m =
[[134 103 131 137 115 118 118 131]
 [126 117 145 126 105 128 124 138]
 [131 104 134 136 112 120 117 132]
 [132 100 132 139 113 121 115 128]
 [131 100 128 139 111 127 111 123]
 [131  99 132 139 111 124 113 127]
 [138 100 125 140 120 117 118 128]
 [129 106 137 134 110 122 118 133]
 [134 101 130 139 115 118 117 130]
 [128 101 131 134 110 130 109 125]
 [130 101 134 137 110 124 113 128]
 [146 112 119 143 120 129 128 118]
 [131 101 127 138 111 128 111 122]]
The 1st entry in reading order is 134
Read off the 4th entry in reading order.
137
Read off the third entry on the diagonal from the top-right corner.
120
The entry directly below the smallest entry: 100
Read off the top-right entry.
131
The entry in the bottom-right corner: 122
Read off the 3rd entry, reading row by row.
131
The entry in the bottom-left corner is 131
Read off the second entry in reading order.
103
The entry just left of the smallest entry -> 131
The entry just right of the largest entry -> 112
Read off the bottom entry of the column that holds the smallest entry.
101
The largest entry is 146
The 2nd entry on the main diagonal is 117
The 5th entry in reading order: 115
Read off the entry just right of 140.
120
Read off the last entry in the row that holds the smallest entry.
127
Read off the largest entry in the last column.
138
The third entry on the main diagonal -> 134
The second largest entry: 145
The smallest entry in the first column: 126
The entry directly above the largest entry -> 130
Read off the smallest entry.
99

Read these off the array that follows. Rows and columns are numbered from 1.
1) Report the entry in the top-left corner.
2) Report the top-right entry.
3) Report the entry just left of the smallest entry.
4) Report the entry directly above the smallest entry.
5) Report the bottom-right entry.
6) Report the entry in row 2 and column 1.
7) Report the entry at row 1, column 3.
8) Report the entry in row 3 and column 1.
[[133 125 126 126 121 131 137 128 114 126 119 131 133 133 125]
 [130 128 124 126 119 134 135 129 124 128 124 124 123 128 127]
 [131 132 130 129 124 131 135 125 118 126 127 121 127 131 130]
 [125 135 128 126 120 135 140 121 118 133 122 124 130 120 131]
 [127 128 128 131 135 125 115 128 134 126 136 127 125 129 124]
 [136 128 125 127 140 120 104 135 152 123 130 134 126 129 135]
 [123 126 126 134 147 126 116 134 152 129 143 131 121 133 138]
 [122 125 131 123 121 132 135 126 121 138 126 128 127 123 127]
 [133 124 125 127 120 132 136 132 120 134 127 123 131 125 121]
 [129 126 133 124 119 128 140 123 116 130 118 124 128 124 124]
 [124 126 131 129 141 125 111 136 153 128 141 132 122 131 129]
 [128 129 128 123 119 128 140 121 114 130 122 130 133 126 120]
 [124 128 127 126 120 127 139 123 112 126 118 127 131 126 118]
 [129 132 128 124 125 133 123 129 131 131 132 124 133 124 125]
 [126 127 127 135 133 128 124 128 134 124 130 129 128 131 125]
 [129 128 133 126 135 125 117 137 132 128 132 130 125 130 131]]
1) 133
2) 125
3) 120
4) 115
5) 131
6) 130
7) 126
8) 131

Read these off the matrix that follows.
1) Find the entry just right of the largest entry.
2) Find the smallest entry in the last row.
3) Find the entry in the bottom-left corner.
4) Find the largest entry in the first column.
5) Find the first entry in reading order.
6) Find the bottom-right entry.
7) Find the 2nd entry on the main diagonal.
8) Find the entry just left of the smallest entry.
array([[119, 141, 125, 134, 130, 121, 123, 127, 128, 120, 112, 131, 131],
       [118, 114, 140, 133, 118, 129, 130, 129, 131, 117, 131, 123, 141],
       [120, 132, 129, 128, 122, 124, 133, 123, 133, 114, 119, 120, 123],
       [130, 128, 139, 142, 144, 124, 122, 128, 125, 149, 148, 140, 122],
       [116, 139, 124, 131, 134, 119, 131, 118, 132, 119, 120, 118, 119],
       [127, 131, 136, 139, 119, 144, 135, 121, 135, 130, 145, 127, 147]])
1) 148
2) 119
3) 127
4) 130
5) 119
6) 147
7) 114
8) 120
